Below are the code and all the weights of a small trained network. Each question names an input and a class and asks about switching units off, where a switched-off unit gives its printed mean instead of its output.

import numpy as np


def w(rows, s, z=0):
    codes = np.array(rows[::2]) - 128.0
    scale = np.full(codes.shape[1], s)
    scale[-1] = z or s
    return codes * scale


def f(y):
    return y / 2 * (1 + np.tanh(0.7978845608 * (y + 0.044715 * y**3)))


def log_softmax(a):
    a = a - a.max(-1, keepdims=True)
    return a - np.log(np.exp(a).sum(-1, keepdims=True))


def net(x, mask):
    res = np.array(x, float).reshape(1, 5) / 4 @ E
    y = f(res @ A[0][:, :-1].T + A[0][:, -1])
    res = res + np.where(mask, y, B[0][:, -1]) @ B[0][:, :-1]
    return log_softmax(res[-1] @ U[:, :-1].T + U[:, -1])


A, B = {}, {}
E = w([
[181,163,203,90,161,64,141,54,220],'x0',
[109,121,176,86,151,177,3,88,94],'x1',
[226,221,96,125,128,105,72,194,98],'x2',
[128,125,130,128,128,130,127,129,127],'x3',
[49,193,200,189,138,53,128,163,85],'x4',
],0.0054)
A[0] = w([
[56,189,192,144,125,75,133,169,102,30],'N0',
[48,55,142,127,135,142,156,81,153,150],'N1',
[110,107,182,121,128,156,2,100,103,45],'N2',
[48,201,190,142,125,72,130,162,99,2],'N3',
[148,122,102,150,122,85,239,180,141,85],'N4',
[215,196,93,131,136,111,82,176,116,150],'N5',
[200,190,101,128,134,116,91,161,107,163],'N6',
[202,188,107,130,135,122,93,167,112,167],'N7',
[112,109,177,117,132,150,12,102,103,36],'N8',
[113,114,160,120,138,147,29,102,114,26],'N9',
[232,58,65,98,128,184,124,95,161,95],'N10',
[85,164,169,156,130,84,124,146,107,3],'N11',
[181,154,202,113,142,98,138,73,191,109],'N12',
[91,113,89,139,120,168,123,171,87,73],'N13',
[54,51,141,126,138,136,162,80,148,133],'N14',
[76,102,78,141,115,174,117,191,75,96],'N15',
[66,79,133,129,139,136,156,87,143,141],'N16',
[132,129,105,146,122,110,170,151,142,44],'N17',
[148,124,93,157,125,84,242,168,138,71],'N18',
[77,96,69,141,118,182,122,185,67,56],'N19',
[70,75,151,128,126,142,162,91,143,134],'N20',
[196,79,74,94,116,170,128,99,151,108],'N21',
[164,145,182,110,125,90,133,82,180,68],'N22',
[174,166,206,113,124,104,140,58,192,105],'N23',
[128,132,124,137,126,132,127,121,130,127],'N24',
],0.0082,0.00069)
B[0] = w([
[65,82,113,140,150,160,71,47,156,233],'N0',
[97,210,173,128,77,120,90,167,96,254],'N1',
[185,145,126,100,126,175,248,119,169,219],'N2',
[56,81,108,139,154,168,69,36,155,239],'N3',
[184,148,133,86,137,188,219,110,158,234],'N4',
[73,206,191,125,71,116,92,168,97,216],'N5',
[88,187,173,132,78,118,106,163,101,195],'N6',
[85,183,175,130,79,119,105,160,101,194],'N7',
[179,145,129,103,131,169,233,119,167,206],'N8',
[159,142,126,113,129,153,216,125,160,183],'N9',
[22,85,124,163,172,153,72,24,157,249],'N10',
[91,103,117,134,138,149,99,83,145,183],'N11',
[172,68,74,148,141,79,107,186,85,221],'N12',
[166,95,105,132,145,82,113,147,116,186],'N13',
[99,212,174,128,82,119,86,169,95,251],'N14',
[184,75,95,136,153,54,108,163,114,225],'N15',
[108,181,159,127,95,119,97,157,110,211],'N16',
[153,131,137,115,131,148,160,120,139,151],'N17',
[189,142,145,85,137,189,222,115,164,236],'N18',
[187,71,88,144,157,52,105,169,110,231],'N19',
[105,189,152,128,94,114,98,159,104,216],'N20',
[64,101,130,145,152,150,90,58,150,210],'N21',
[160,86,81,143,137,91,114,162,101,190],'N22',
[176,67,79,146,152,70,111,185,89,225],'N23',
[129,125,132,127,128,130,126,132,131,128],'N24',
],0.015,0.0038)
U = w([
[80,232,197,125,39,117,82,179,75,253],'0',
[48,71,105,160,183,171,64,2,179,80],'1',
[203,50,56,149,168,41,116,199,81,88],'2',
[188,158,134,62,132,201,246,115,196,101],'3',
],0.0065,0.00044)

Each question gives the input, the list of numbers given to net, and the class t.
The units are the neurons (one row each of A and B). Each row of codes is followed by its name. A weight is (code - 128) times the scale printed after its matrix; where a second scale follows, it is the last column's (A, B and U).
mask holds one flag per neuron, in row order. A switched-off neuron (its flag False) gives its mean, the last column of its row in B, instead of its output. The means were averaged over made-up inputs and are rounded, as every weight is.
A unit's drop is (log p(t) with every unit on - log p(t) with that unit switched off) / (log p(t) with every unit on - log p(t) with every unit switched off).
The circuit of an input: a set's keep is (log p(t) with only the set's units on - log p(t) with every unit switched off) / (log p(t) with every unit on - log p(t) with every unit switched off). Starting from the 12 units with the biggest drops (on a tie, the unit counted first), units are removed one at a time, each time the one whose removal leaves the highest keep (on an exact tie, the one counted first), for as long as the keep stays at least 0.8.
units of the circuit, in order: the units of the circuit, biggest drop first
unit that matters most: the unit with the biggest drop
k most important neurons: the k neurons with the biggest drops, biggest first
drop when u is switched off: that unit's drop, to one decimal
input [-8,7,-2,4,6], class 2: unit that matters most => N19
input [8,-6,7,-8,0], class 2: 2 most important neurons => [N23, N12]
input [0,1,-4,8,7], class 1: 2 most important neurons => [N3, N0]
input [-8,4,7,-3,3], class 2: 3 most important neurons => [N19, N15, N13]
input [-1,1,-3,5,4], class 1: units of the circuit, in order => [N5, N3]
input [5,6,1,5,-1], class 3: 2 most important neurons => [N2, N8]
input [5,-6,-5,-1,4], class 3: 3 most important neurons => [N18, N4, N19]
input [-8,4,7,-3,-8], class 1: 2 most important neurons => [N10, N21]
input [7,0,-6,-4,1], class 2: 4 most important neurons => [N23, N12, N22, N5]
input [1,2,-4,7,-3], class 0: 2 most important neurons => [N3, N0]
input [-7,2,-6,3,-1], class 2: 2 most important neurons => [N19, N15]
input [6,8,-7,3,6], class 3: 3 most important neurons => [N2, N8, N9]
input [8,6,1,3,8], class 1: 2 most important neurons => [N3, N0]
input [-7,7,-4,-7,-1], class 2: units of the circuit, in order => [N19]
input [1,0,4,5,-8], class 1: drop when N10 is switched off => 0.2
input [-2,4,-2,-8,0], class 3: drop when N2 is switched off => 0.1
input [4,-6,-2,-6,0], class 3: drop when N19 is switched off => 0.2
